Below is a small trained network, with its code and all its weights. Each question gives an input and a class and asks what happens when units are switched off, that is, made to give their printed mean instead of their output.

import numpy as np


def w(rows, s, z=0):
    codes = np.array(rows[::2]) - 128.0
    scale = np.full(codes.shape[1], s)
    scale[-1] = z or s
    return codes * scale


def f(y):
    return np.maximum(y, 0)


def log_softmax(a):
    a = a - a.max(-1, keepdims=True)
    return a - np.log(np.exp(a).sum(-1, keepdims=True))


def net(x, mask):
    res = np.array(x, float).reshape(1, 3) / 4 @ E
    y = f(res @ A[0][:, :-1].T + A[0][:, -1])
    res = res + np.where(mask, y, B[0][:, -1]) @ B[0][:, :-1]
    return log_softmax(res[-1] @ U[:, :-1].T + U[:, -1])


A, B = {}, {}
E = w([
[119,84,47,82,2,96,161,103,83,207],'x0',
[103,1,168,171,181,33,176,209,76,131],'x1',
[109,141,47,63,174,206,171,178,84,110],'x2',
],0.012)
A[0] = w([
[105,91,84,15,2,94,187,129,111,178,98],'neuron 1',
[177,142,110,83,107,127,97,125,151,131,56],'neuron 2',
[220,152,84,133,90,176,140,91,176,120,45],'neuron 3',
[166,128,137,170,62,46,89,65,166,137,118],'neuron 4',
[124,110,165,218,123,44,99,71,145,180,44],'neuron 5',
[120,124,60,77,155,178,127,127,71,126,253],'neuron 6',
[66,148,80,90,145,179,182,194,32,112,83],'neuron 7',
[101,102,114,101,66,81,156,77,109,163,128],'neuron 8',
[87,43,152,159,139,112,167,184,108,142,46],'neuron 9',
[111,87,134,112,164,22,190,174,122,89,101],'neuron 10',
[124,72,142,157,92,137,137,202,91,152,111],'neuron 11',
],0.0082,0.0033)
B[0] = w([
[153,127,139,139,208,145,177,161,203,35,251],'neuron 1',
[128,195,80,98,89,130,138,132,180,134,157],'neuron 2',
[119,226,143,80,84,157,174,76,144,139,190],'neuron 3',
[194,144,209,150,147,254,174,72,63,191,202],'neuron 4',
[191,176,103,206,138,118,198,90,121,159,196],'neuron 5',
[118,81,135,189,102,209,221,92,74,120,214],'neuron 6',
[203,113,180,180,104,139,163,203,30,206,220],'neuron 7',
[145,150,187,194,198,150,99,161,168,72,197],'neuron 8',
[98,149,88,10,84,79,239,117,169,178,210],'neuron 9',
[130,137,112,81,74,115,201,34,158,73,217],'neuron 10',
[84,142,145,85,62,155,219,136,182,138,186],'neuron 11',
],0.0073,0.014)
U = w([
[89,198,81,1,39,106,167,70,167,160,97],'0',
[172,120,143,230,99,122,164,133,24,219,78],'1',
[114,147,157,171,219,111,147,192,217,23,132],'2',
[82,56,146,161,77,156,124,87,136,100,255],'3',
[73,149,58,81,97,66,60,147,137,160,53],'4',
],0.008,0.0048)

Each question gives the input, the list of numbers given to net, and the class t.
The units are the neurons (one row each of A and B). Each row of codes is followed by its name. A weight is (code - 128) times the scale printed after its matrix; where a second scale follows, it is the last column's (A, B and U).
mask holds one flag per neuron, in row order. A switched-off neuron (its flag False) gives its mean, the last column of its row in B, instead of its output. The means were averaged over made-up inputs and are rounded, as every weight is.
A unit's drop is (log p(t) with every unit on - log p(t) with that unit switched off) / (log p(t) with every unit on - log p(t) with every unit switched off).
The circuit of an input: a set's keep is (log p(t) with only the set's units on - log p(t) with every unit switched off) / (log p(t) with every unit on - log p(t) with every unit switched off). Starting from all 11 units, units are removed one at a time, each time the one whose removal leaves the highest keep (on an exact tie, the one counted first), for as long as the keep stays at least 0.8.
units of the circuit, in order: the units of the circuit, biggest drop first
most important unit: the unit with the biggest drop
k most important neurons: the k neurons with the biggest drops, biggest first
drop when u is switched off: that unit's drop, to one decimal
input [3,7,-4], class 0: most important unit	neuron 9
input [6,0,-5], class 2: units of the circuit, in order	[neuron 1; neuron 8]
input [-4,8,-6], class 0: units of the circuit, in order	[neuron 9; neuron 10]
input [-3,3,1], class 3: 4 most important neurons	[neuron 1; neuron 3; neuron 8; neuron 2]
input [8,-7,-2], class 2: 3 most important neurons	[neuron 1; neuron 8; neuron 9]
input [3,-5,-6], class 1: 3 most important neurons	[neuron 4; neuron 9; neuron 10]
input [-6,-8,-8], class 0: 3 most important neurons	[neuron 7; neuron 3; neuron 6]
input [-3,-1,4], class 1: units of the circuit, in order	[neuron 1; neuron 10]
input [5,-4,2], class 2: units of the circuit, in order	[neuron 1; neuron 9]
input [2,-1,0], class 3: units of the circuit, in order	[neuron 9; neuron 7]
input [5,-1,5], class 1: 3 most important neurons	[neuron 7; neuron 6; neuron 10]
input [0,-3,-4], class 1: 2 most important neurons	[neuron 9; neuron 10]
input [-7,5,8], class 1: 2 most important neurons	[neuron 7; neuron 1]
input [8,7,3], class 2: 3 most important neurons	[neuron 1; neuron 8; neuron 3]
input [0,-4,-6], class 1: units of the circuit, in order	[neuron 4]
input [-3,1,5], class 1: 2 most important neurons	[neuron 1; neuron 7]
input [-2,-3,1], class 3: 2 most important neurons	[neuron 9; neuron 1]
input [-6,6,-5], class 0: drop when neuron 1 is switched off	0.2
input [7,7,-1], class 0: drop when neuron 11 is switched off	0.4
input [-7,7,-3], class 0: drop when neuron 10 is switched off	0.2
